Below is a small trained network, with its code and all its weights. Each question gives an input and a target symbol and asks what happens when units are switched off, that is, made to give their printed mean instead of their output.

import numpy as np


def w(rows, s, z=0):
    codes = np.array(rows[::2]) - 128.0
    scale = np.full(codes.shape[1], s)
    scale[-1] = z or s
    return codes * scale


def f(y):
    return np.maximum(y, 0)


def softmax(a):
    e = np.exp(a - a.max(-1, keepdims=True))
    return e / e.sum(-1, keepdims=True)


def log_softmax(a):
    a = a - a.max(-1, keepdims=True)
    return a - np.log(np.exp(a).sum(-1, keepdims=True))


def net(x, mask):
    ids = ['δεημπτφψω'.index(c) for c in x.split()]
    T = len(ids)
    res = E[ids] + P[:T]
    u = 0
    for l in range(3):
        r = res
        for j in range(2):
            rows = slice(3 * j, 3 * j + 3)
            q, k, v = (r @ M[l][rows].T for M in (Q, K, V))
            z = softmax(np.where(np.tri(T) > 0, q @ k.T / 3**0.5, -1e9)) @ v
            o = O[l][rows]
            res = res + np.where(mask[u + j], z, o[:, -1]) @ o[:, :-1]
        u += 2
        y = f(res @ A[l][:, :-1].T + A[l][:, -1])
        res = res + np.where(mask[u : u + 4], y, B[l][:, -1]) @ B[l][:, :-1]
        u += 4
    return log_softmax(res[-1] @ U[:, :-1].T + U[:, -1])


Q, K, V, O, A, B = {}, {}, {}, {}, {}, {}
E = w([
[92,168,76,141],'δ',
[83,253,83,160],'ε',
[117,125,48,158],'η',
[102,225,77,151],'μ',
[159,89,213,198],'π',
[197,113,35,117],'τ',
[27,51,122,99],'φ',
[123,49,130,12],'ψ',
[193,176,123,39],'ω',
],0.013)
P = w([
[58,181,61,146],'0',
[51,168,88,120],'1',
[53,141,118,104],'2',
[57,119,158,114],'3',
[59,109,202,109],'4',
[76,99,230,122],'5',
[90,92,254,144],'6',
],0.0061)
Q[0] = w([
[15,203,153,141],'L0H1',
[93,61,82,129],'L0H1',
[150,94,58,131],'L0H1',
[58,255,89,153],'L0H2',
[231,104,27,197],'L0H2',
[149,158,241,167],'L0H2',
],0.0083)
K[0] = w([
[174,104,169,190],'L0H1',
[102,73,191,115],'L0H1',
[112,59,108,69],'L0H1',
[223,64,134,217],'L0H2',
[129,236,1,234],'L0H2',
[23,151,236,155],'L0H2',
],0.0091)
V[0] = w([
[166,104,194,236],'L0H1',
[82,120,61,2],'L0H1',
[73,89,198,102],'L0H1',
[147,62,93,65],'L0H2',
[141,174,198,202],'L0H2',
[155,13,135,107],'L0H2',
],0.0062)
O[0] = w([
[184,76,218,139,15],'L0H1',
[44,217,60,117,252],'L0H1',
[69,92,145,77,155],'L0H1',
[138,74,78,78,168],'L0H2',
[93,200,243,157,35],'L0H2',
[187,1,133,79,129],'L0H2',
],0.0057,0.0039)
A[0] = w([
[142,174,180,110,175],'L0N1',
[174,93,49,126,90],'L0N2',
[255,158,131,97,249],'L0N3',
[166,211,70,157,2],'L0N4',
],0.0086,0.0037)
B[0] = w([
[56,155,116,178,186],'L0N1',
[123,214,111,105,198],'L0N2',
[3,199,170,90,212],'L0N3',
[58,32,105,50,251],'L0N4',
],0.0062,0.003)
Q[1] = w([
[106,138,102,173],'L1H1',
[248,178,150,174],'L1H1',
[165,105,72,138],'L1H1',
[93,154,2,147],'L1H2',
[108,98,60,183],'L1H2',
[103,202,66,101],'L1H2',
],0.017)
K[1] = w([
[119,74,107,79],'L1H1',
[54,134,11,144],'L1H1',
[105,154,90,86],'L1H1',
[218,134,253,113],'L1H2',
[165,112,160,80],'L1H2',
[218,148,219,187],'L1H2',
],0.017)
V[1] = w([
[137,254,122,77],'L1H1',
[117,115,90,206],'L1H1',
[158,124,45,209],'L1H1',
[112,139,137,148],'L1H2',
[127,95,161,142],'L1H2',
[162,205,172,37],'L1H2',
],0.0082)
O[1] = w([
[176,208,209,100,242],'L1H1',
[147,90,58,255,86],'L1H1',
[197,135,50,240,29],'L1H1',
[140,148,101,106,136],'L1H2',
[137,215,122,153,4],'L1H2',
[62,153,218,55,160],'L1H2',
],0.0057,0.004)
A[1] = w([
[150,47,146,121,118],'L1N1',
[120,180,131,205,142],'L1N2',
[68,123,119,71,2],'L1N3',
[245,103,142,145,162],'L1N4',
],0.013,0.0067)
B[1] = w([
[90,145,76,89,163],'L1N1',
[210,110,164,171,154],'L1N2',
[159,53,169,141,253],'L1N3',
[10,104,107,88,133],'L1N4',
],0.011,0.012)
Q[2] = w([
[181,124,194,122],'L2H1',
[217,164,120,128],'L2H1',
[3,39,124,112],'L2H1',
[75,109,97,107],'L2H2',
[126,115,175,108],'L2H2',
[186,118,188,146],'L2H2',
],0.018)
K[2] = w([
[208,145,173,132],'L2H1',
[186,178,88,90],'L2H1',
[7,79,170,165],'L2H1',
[107,96,93,63],'L2H2',
[160,181,179,85],'L2H2',
[185,206,162,168],'L2H2',
],0.015)
V[2] = w([
[150,164,89,41],'L2H1',
[175,206,68,178],'L2H1',
[195,142,173,163],'L2H1',
[3,151,174,240],'L2H2',
[161,145,114,86],'L2H2',
[85,255,127,91],'L2H2',
],0.0081)
O[2] = w([
[153,208,81,194,131],'L2H1',
[180,171,171,119,6],'L2H1',
[177,81,185,120,65],'L2H1',
[2,172,113,202,100],'L2H2',
[159,111,144,42,129],'L2H2',
[65,214,186,55,92],'L2H2',
],0.0075,0.018)
A[2] = w([
[241,103,250,45,60],'L2N1',
[49,27,125,84,2],'L2N2',
[118,254,147,193,25],'L2N3',
[24,185,169,117,115],'L2N4',
],0.0062,0.0095)
B[2] = w([
[81,150,105,202,180],'L2N1',
[182,254,137,153,245],'L2N2',
[41,79,207,202,138],'L2N3',
[238,91,140,136,165],'L2N4',
],0.0088,0.012)
U = w([
[135,172,151,152,98],'δ',
[126,145,195,180,151],'ε',
[222,172,137,178,122],'η',
[154,166,179,175,189],'μ',
[86,9,217,148,7],'π',
[163,254,100,122,133],'τ',
[12,103,89,137,100],'φ',
[194,24,150,98,74],'ψ',
[33,111,206,30,254],'ω',
],0.0053,0.0036)

Each question gives the input, a string of symbols that net reads in full, and the target symbol t.
The units are the heads (3 rows each of Q, K, V and O) and the neurons (one row each of A and B). Each row of codes is followed by its name. A weight is (code - 128) times the scale printed after its matrix; where a second scale follows, it is the last column's (O, A, B and U).
mask holds one flag per unit, layer by layer, with each layer's heads first. A switched-off unit (its flag False) gives its mean, the last column of its rows in O or B, instead of its output. The means were averaged over made-up inputs and are rounded, as every weight is.
A unit's drop is (log p(t) with every unit on - log p(t) with that unit switched off) / (log p(t) with every unit on - log p(t) with every unit switched off).
The circuit of an input: a set's keep is (log p(t) with only the set's units on - log p(t) with every unit switched off) / (log p(t) with every unit on - log p(t) with every unit switched off). Starting from the 12 units with the biggest drops (on a tie, the unit counted first), units are removed one at a time, each time the one whose removal leaves the highest keep (on an exact tie, the one counted first), for as long as the keep stays at least 0.8.
units of the circuit, in order: the units of the circuit, biggest drop first
most important unit: the unit with the biggest drop
k most important neurons: the k neurons with the biggest drops, biggest first
top k neurons in layer l: the k neurons of layer l with the biggest drops, biggest first
heads that matter: for each layer, one digit per head in row order, 1 if its drop is at least 0.15 and else 0, layers parted by /
input η π φ ω, target φ: most important neuron : L0N3
input η φ δ ω ψ τ, target ω: units of the circuit, in order : L1H1; L1H2; L2H2
input φ ψ π ψ τ, target ψ: units of the circuit, in order : L2H2; L0H2
input η ω ω δ μ, target ω: 3 most important neurons : L0N4; L2N2; L1N2
input η ψ π, target ψ: heads that matter : 01 / 10 / 01
input ε δ ε, target ε: heads that matter : 01 / 10 / 11
input ψ φ ε φ φ μ, target φ: units of the circuit, in order : L1H1; L2H1; L2H2; L0H1
input δ π τ, target τ: 2 most important neurons : L1N3; L0N2
input τ μ μ ε φ ω ω, target ω: units of the circuit, in order : L0N3; L1H1
input ω η φ φ μ φ μ, target φ: heads that matter : 00 / 10 / 11
input ω η δ, target ω: units of the circuit, in order : L2H2; L1H1; L1H2
input φ ω ω η δ, target ω: heads that matter : 00 / 10 / 01
input π μ π, target π: top 3 neurons in layer 0 : L0N4; L0N1; L0N3
input τ η η δ μ φ φ, target φ: most important unit : L1N1
input π π π, target π: units of the circuit, in order : L2H1; L0H1
input φ η ψ δ τ, target ψ: 2 most important neurons : L1N3; L2N2
input ε η δ π μ ε, target ε: heads that matter : 01 / 00 / 01
input φ ψ η π φ δ, target φ: heads that matter : 10 / 10 / 10
input φ τ π, target φ: 2 most important neurons : L1N3; L1N1
input ω ψ φ η φ η, target φ: most important neuron : L0N4
input φ η τ μ φ η, target φ: units of the circuit, in order : L1H1; L2H1; L2H2
input η π η, target η: 4 most important neurons : L0N4; L1N2; L1N3; L0N3
input δ η τ τ, target τ: 3 most important neurons : L1N3; L1N2; L0N2
input π ψ η, target ψ: heads that matter : 10 / 10 / 01
input ω ε φ φ ω τ τ, target ω: heads that matter : 00 / 11 / 01
input π φ ω, target φ: heads that matter : 10 / 10 / 01
input τ τ η ψ μ, target ψ: most important neuron : L1N3
input ε ω ε, target ω: 2 most important neurons : L0N4; L2N2
input η φ φ ψ π, target ψ: 2 most important neurons : L1N3; L2N1
